[105 124 153 106 148] out 106

[[122 121 137 117]
 [120 136 131 124]
 [149 112 116 128]] out 117

[119 126 128 133 136 133 106] out 133

[[123 128 153 154]
 [140 127 113 111]] out 154

[[104 142 143 158]
 [104 151 154 131]] out 158

[137 113 124 157 123 128 122] out 157
---
Input:
[[139 112 120 109 132 115]
 [150 105 148 119 101 129]
 [132 127 142 148  99 132]]
Output: 99

Input:
[[129 107 117 132 140]
 [132 129 135 145 139]
 [132 108 141 155 137]]
Output: 155

Input:
[[131 142 116 148 132]
 [128 144 113 147 131]
 [134 138 117 150 127]]
Output: 150

Input:
[[141 147 137 113 144 115]
 [143 105 147 123 142 117]
 [113 154 107 138 115 142]]
Output: 115

Input:
[[125 124 124 128 129 137 127]
 [122 127 130  99 150 145 100]
 [134 127 124 156 112 122 155]]
Output: 122

Input:
[[147 109 137 145 133]
 [109 134 147 110 152]
 [146 125 109 148 109]]
Output: 148

Input:
[[118 149 124 145 114 149 111]
 [144 139 104 146 132 138 128]
 [116 155 122 150 111 154 106]]
Output: 154
---
[151 136 125 116 128 158 114] → 114, 151

[[151 140 123 114 121]
 [134 140 150 149 134]] → 121, 134

[[142 144 135 113 117 155]
 [133 109 116 123 147 154]] → 155, 133

[117 125 115 129 134 157 126] → 126, 117

[136 123 158 140] → 140, 136

[[134 130 131 129]
 [126 104 131 124]] → 129, 126

[140 145 105 146 143 111 128] → 128, 140
---
[112 142 147 149 111 112 151] ==> 112, 151

[[130 131 120 135 123 121]
 [139 116 105 143 122 130]] ==> 130, 130

[[132 151 136 154]
 [135 151 129 130]
 [138 134 105 139]] ==> 132, 139

[115 141 133 156] ==> 115, 156

[ 99 106 134 148] ==> 99, 148

[138 109  99 114 130 119] ==> 138, 119

[[152 133 133 112]
 [152 150 100 106]
 [157 136 144 113]] ==> 152, 113
---
[141 140 133 143 154 132]
141
[104 154 136 100 127 122]
104
[139 110  99 100 156]
139
[144 107 149 117 133 150]
144
[103 133 101 116 144 102 148]
103
[137 143 151 115 110 129]
137
[132 127 129 121 101]
132
[140 145 122 151 112 133 122]
140
---
Q: [124, 136, 116, 139, 155, 121]
A: 124

Q:
[[124, 154, 121, 141, 142],
 [137, 136, 126, 136, 141]]
A: 137

Q: [131, 113, 107, 145, 149, 138, 153]
A: 131

Q: [101, 129, 131, 132]
A: 101

Q: [120, 136, 121, 123, 102, 116, 142]
A: 120

Q: [110, 121, 136, 106, 103, 135, 147]
A: 110
---
[[126 130 125 119 117 132 124]
 [149 151 123 133 140 122 148]] --> 140

[[138 128 154 147]
 [112 123 124 126]
 [127 126 138 114]] --> 123

[[124 111 150 154]
 [130 124 140 134]
 [116 126 133 129]] --> 124

[[143 114 112 150 138 134]
 [116 143 137 121 134 124]] --> 121

[[141 132 125 126 130 142 128]
 [144 125 128 137 126 126 130]
 [122 144 128 136 128 157 135]] --> 126

[[128 117 139 148 123 120]
 [140 105 156 130 142 141]
 [112 125 121 147 120 121]] --> 130

[[116 138 144 119]
 [147 148 153 121]
 [121 150 126 135]] --> 148

[[127 104 131 111 128 128 143]
 [117 114 146 110 133 131 129]] --> 133

[[130 128 142 140 129 134]
 [127 130 150 136 128 129]] --> 136

[[121 109 117 140 114 120]
 [158 127 137 109 110 138]] --> 109
---
[[124 139 153 108 132 124]
 [131 127 105 133 106 137]
 [121 122 102 122 123 120]] gives 122

[[109 117 108 132 124]
 [141 127 119 101 141]
 [127 147 114 142 140]] gives 114

[[121 110 107 154 138 133 115]
 [144 137 144 154 110 123 143]
 [113 151 144 154 139 125 129]] gives 139

[[136 128 125 130]
 [134 134 150 135]
 [130 115 129 143]] gives 115

[[156 133 112 121]
 [135 133 121 122]
 [129 129 129 132]] gives 129

[[124 116 117 100 134 113]
 [117 138 136 150 129 122]
 [124 136 134 134 113 136]] gives 134

[[135 137 136 134 105]
 [101 132 114 130 132]
 [103 135 117 133 118]] gives 117

[[133 107 138 124 151 124]
 [135 113 131 123 124 128]
 [130 114 141 125 151 115]] gives 125
---
[[134 150 130 114]
 [111 133 136 137]] ==> 114, 111

[106 129 112 124 129] ==> 129, 106

[137 152 140 133 107 126] ==> 126, 137

[144 119 118 138 156] ==> 156, 144

[[121 138 139 143 129 137]
 [105 136 131 137 129 132]
 [153 127 112 139 111 128]] ==> 137, 153

[128 124 149 129] ==> 129, 128

[149 117 132 124 144 113 149] ==> 149, 149

[141 117 156 128 118] ==> 118, 141

[[112 110 113 116 105 119 116]
 [123 106 123 120 109 135 138]
 [133 150 132 122 126 143 158]] ==> 116, 133
---
((158, 150, 128, 132, 149, 127, 123), (105, 115, 138, 134, 111, 132, 132), (150, 147, 134, 132, 140, 135, 128)) out 134
(147, 152, 135, 133, 116, 146) out 152
((138, 135, 157, 146, 123, 142, 114), (129, 133, 131, 119, 131, 148, 127)) out 131
((127, 153, 111, 118), (125, 151, 109, 136)) out 118
(115, 155, 134, 113, 135, 136) out 155
(106, 142, 115, 114, 139) out 106
((119, 130, 140, 141, 125, 116, 136), (136, 124, 122, 132, 105, 133, 114)) out 122
((137, 110, 102, 112, 110, 153, 124), (130, 121, 114, 122, 111, 129, 117), (153, 112, 120, 134, 114, 120, 156)) out 120
(107, 126, 118, 109, 108, 114, 115) out 118
(131, 119, 110, 131, 127, 101) out 119
---
(105, 145, 136, 139, 134, 130) 136
((103, 112, 130, 127, 118), (119, 131, 117, 121, 119)) 130
(150, 133, 123, 143) 123
((146, 117, 147, 144, 125, 143, 141), (152, 134, 138, 123, 142, 140, 152)) 147
(112, 111, 101, 118, 125, 109) 101
(122, 123, 153, 133) 153
((130, 126, 108, 127, 129, 142, 134), (132, 135, 122, 120, 128, 125, 150), (117, 137, 122, 127, 120, 120, 120)) 108
(118, 104, 114, 113, 145, 132) 114
---
[118 151 134 112 136 123] yields 118, 123

[[122 153 143 134 137]
 [150 134 130 110 144]] yields 122, 144

[134 104 136 127 123 143 121] yields 134, 121

[[130 123 107 134 127 140 108]
 [126 100 147 112 112 113 156]
 [112 131 130 109 150 121 121]] yields 130, 121

[[129 137 111 117 100]
 [118 134 141 130 148]
 [125 147 121 143 143]] yields 129, 143

[126 141 133 143 143 149] yields 126, 149

[[129 148 146 124 122]
 [132 156 149 130 120]
 [123 134 133 136 129]] yields 129, 129
